[128 = 0]

[104 104 141 127 136 142 152 115 123 120 154  94 123 141  88 125 159 160
 125 161 103 132 171 124 112 150  97 140 113 110 159  83 180 165  98  98
 176 169 124 155 146 136 107 107 137 156 144 125  62 130  99 122 119 160
  74  99 124 129 111 126 104 144 146 154]
<53>/Y
[125 120 113 132 151 153 172 141 140 130 157 101 138 103 177 136  96 121
  93 121 129 131 151 155  86 136 133 101  68 146 174  61  91 119  65 134
 172 117 148  76 146 120 115  85 168 133 166 159  91  85 132 134 138 165
 104 183 149 157 121 125 132 144  82 114]
<51>/S
[138 123 138 141 127 129 121 144 116 147 146  77 132 149 114 106 138 132
  69 151 133 126 219 110 147 132 142 143 104 137 138 102 129 134  68 115
 162 153 142 115 125 115 108  91 159 148 111 113 111 140 102 128 123 167
  93 141 116 122  96 138 104 143 108 139]
<53>/A
[117 117 158 129 110 134 153  98  94 101 121 122 146  82 115 146  88 152
  79 114 133 139  45 100  87 126  68 144 106 129 163 132 131 113 133 138
 135 116 156  62 118 112 128 127  81 125 125 124 162  99 134 108 117  85
  71 106 136 128 145 133 129 131 149 109]
<52>/W
[124 142 158 125 102 106 134 148 141 109 109 147 140 112  70 119 111 107
 157 163 129 134 147 139 146 119 106 131 153 101 103 154 142  82 153 112
 120 131 138 156 116 166 158 116  76 127 134 110 125 145 127 134 122 113
 112 126  92 131 133 131 151 109 131 101]
<58>/N
[126 109 143 134 127 152 144  87  87 106 142 101 133 103  99 172 114 154
  86 142 137 142 106  90  91 121  80 146 104 139 136 113 141 142 136 117
 154 128 143  34 129 101 105 123  81 138 139 137 128  85 108 120 111  79
  21  95 140 142 124 154 123 127 167 122]
<52>/W
[111 134 149 139 164 123 128 172 170 133  96 147 149 115  71 125  94 135
 136 151 119 155 202 150 117 143 115 125 119  93 112 125 134 129 115  53
 158 105 118 171 123 134 157 122  86 147 138 128 100 123  97 134 133 102
  45 100 132 146 150 127 150 121 125  95]
<58>/J
[116 136 126 132 127 143 155 104 102 137 153 105 138 106 116 142 111 166
  86 107 151 148 164 125  90 114 125 207  76 147 155 100 132 146  88 126
 133 141 122  90 142 113 118 104 136 118 152 135 131  96  96 131 125  91
 135 142 154 123 133 138  93 133 152 110]
<51>/S
[100 109 153 118 136 131 175  95 107  93 122 106 131  70 152 148  88 167
  82 173 122 154 106 148  91 132  84 141 116 141 131 125 139 117 125 128
 137 120 152  58 132 108  93 100  71 133 152 119 142  83 135 118 102 107
  19  94 142 147 136 146 117 126 133 128]
<52>/W
[124 116 143 125 173 138 161  71  86 127 139  80 105 116 161 168 116 143
  74 156 102 142  90 132  92 148  96 145 136 128 123 127 143 141 126 100
 160 118 146  77 143 125 116 140  99 131 156 108 137 119 137 118 127 156
  14 105 136 112 129 132  82 119 180 211]
<52>/Q
[111 103 132 134 211 127 169 121 109 108 131  80 117 124 158 156 108 140
  79 147 110 158  96 109  97 134  88 123 137 122 143 120 113 134 132 119
 178 124 144  20 103 104 110 124 121 154 144 156 126 121 152 121 142 170
   4 139 124 146 119 163  99 130 151 192]
<52>/Q
[149 118 131 124 157 152 138 119 145 111 114 177 169 133  89 113  91 152
 105 172 127 160 173 128 105 120 110 125 113 130 125 133 143 148  93 142
 145 118 137 123 126 110 124  95 170 184 128 154 131 114  88 148 106 140
  62 111  73 148 119 195 131 141 144 145]
<51>/B
[112 125 134 127 107 149 136 107  99 130 173  92 120 125  91 130 136 126
  94 134 141 127 129 114 127 136 132 125 101 139 155 104 132 133  92 147
 121 149 134 104 157 117  95 101 164 149 129 134 120  84 130 124 135 137
 171 169 144 121 117 126 111 130 135  97]
<51>/S
[115 138 109 131 132 151 165 118  93  53 159 106 142 118 117 143  94 168
  80 128 144 127 150 110 112 141 113 130  79 137 167  45 128 154  91 151
 138 133 146  80 133  88 126  94 149 145 120 138 122  97 110 128 143 120
 114 149 128 112 121 130 117 133 132 126]
<51>/S
[121 142 122 127 177 129 146 114 129 125 147 141 136 124 129 136 113 162
 129 143  94 154 211 123 106 143 116 147 101 145 156 146 129 156 130 148
 150 121 118  94 130 126 109 100 128 135 145 137 138 108 121 117 126 137
  67 127 117 139 126 119 126 139 129 145]
<51>/B
[151 142 149 144 122 152 120  86 102 127 139 124 139 126  83 122 127 226
  86  59 137 139 156  84 108 113 118 127  93 146 142 125 153 164 109 153
 132 160 122 100 123 102 114 126 160 110 119 114 142  90  81 126 126  92
 101 117 112 137 116 122 108 131 163 174]
<51>/B
[127 126 150 124 128 117 130 132 113 118 112 148 130 122  71 131 107 165
  97 145 117 133 138 113 143 128  92 139 121 109  99 143 143 135 144 111
 115 137 136 149 126 137 168 131  65 129 127 101 162 137 110 122 110  94
  79  90 115 132 105 127 131 133 151 145]
<58>/J
[121 107 135 130 128 151 156 160 118 128 157  82 130 148 146 138 128 115
  84 137 130 131 185  94 105 145 110 140 102 123 155  69 122 127  69  81
 185 183 141 107 124 117 130  96 181 163 135 130  78 119 120 107 159 209
  76 169 130 131 118 109  94 142 106 144]
<53>/A
[139 118 133 131 139 143 158  85 107 122 131 107  98 107 140 150  66 130
  77 171 105 150  75 111 116 136  94 154 142 127 111 145 136 126 136 111
 158 121 143  86 105 126 123 137  99 138 140 131 145 129 142 141 123 151
  57 111 111 136 142 126 111 137 150 150]
<52>/Q
[135 127 138 133 156 142 119 105 108 151 147 100 122 143 138 125 157 151
 109 126 128 147 203 115 128 129 138 138 132 144 137 130 149 156  90 121
 154 156 138 113 120 118  92 103 179 147 142 117 103 117 115 140 130 174
  91 147 107 125  92 121  92 139 130 181]
<53>/A
[100 127 124 126 164 123 182 128 127  86 134 113 144  85 154 161  96 124
 120 163 115 154 110 134  83 145  83 143 106 137 143 113 133 105 135 121
 166 110 154  66 131 122 130  94 107 147 170 145 111  87 148 118 123 151
  32 152 159 149 148 129 126 135 120  92]
<52>/W
[102 125 116 118 124 130 126 126  85 129 177  94 134 168 104 116 158 180
 122 123 129 122 207  82 157 154 121 140 109 137 128  47 203 149 111 129
 158 163 122 194 135 136 126 108 125 139 115 114  95 154  61 114 124 179
 150 114 114 129  90 120  85 116 155 176]
<53>/Y
[105 133 122 122  97 137 139 127 124 133 170 122 136 126 138 120 108 138
 113 101 130 135 184 131 113 132 132 146  62 156 147 154 136 140  88 147
 131 140 137 121 155 125 135  97 147 146 129  77 130 111 126 118 122 141
 160 157 119 121 128 116 107 159 106 105]
<51>/S
[103 116 149 118  92 143 167  75 103 115 148 121 123  86 125 116  91 147
 135 133 120 171  81 104  90 137  81 198 139 160 146 154 132 130 172 162
 121 134 153  49 131 115 125 110  89 147 158 129 146  89 139 114  99 109
  78 107 126 139 145 141 118 116 167  78]
<52>/W
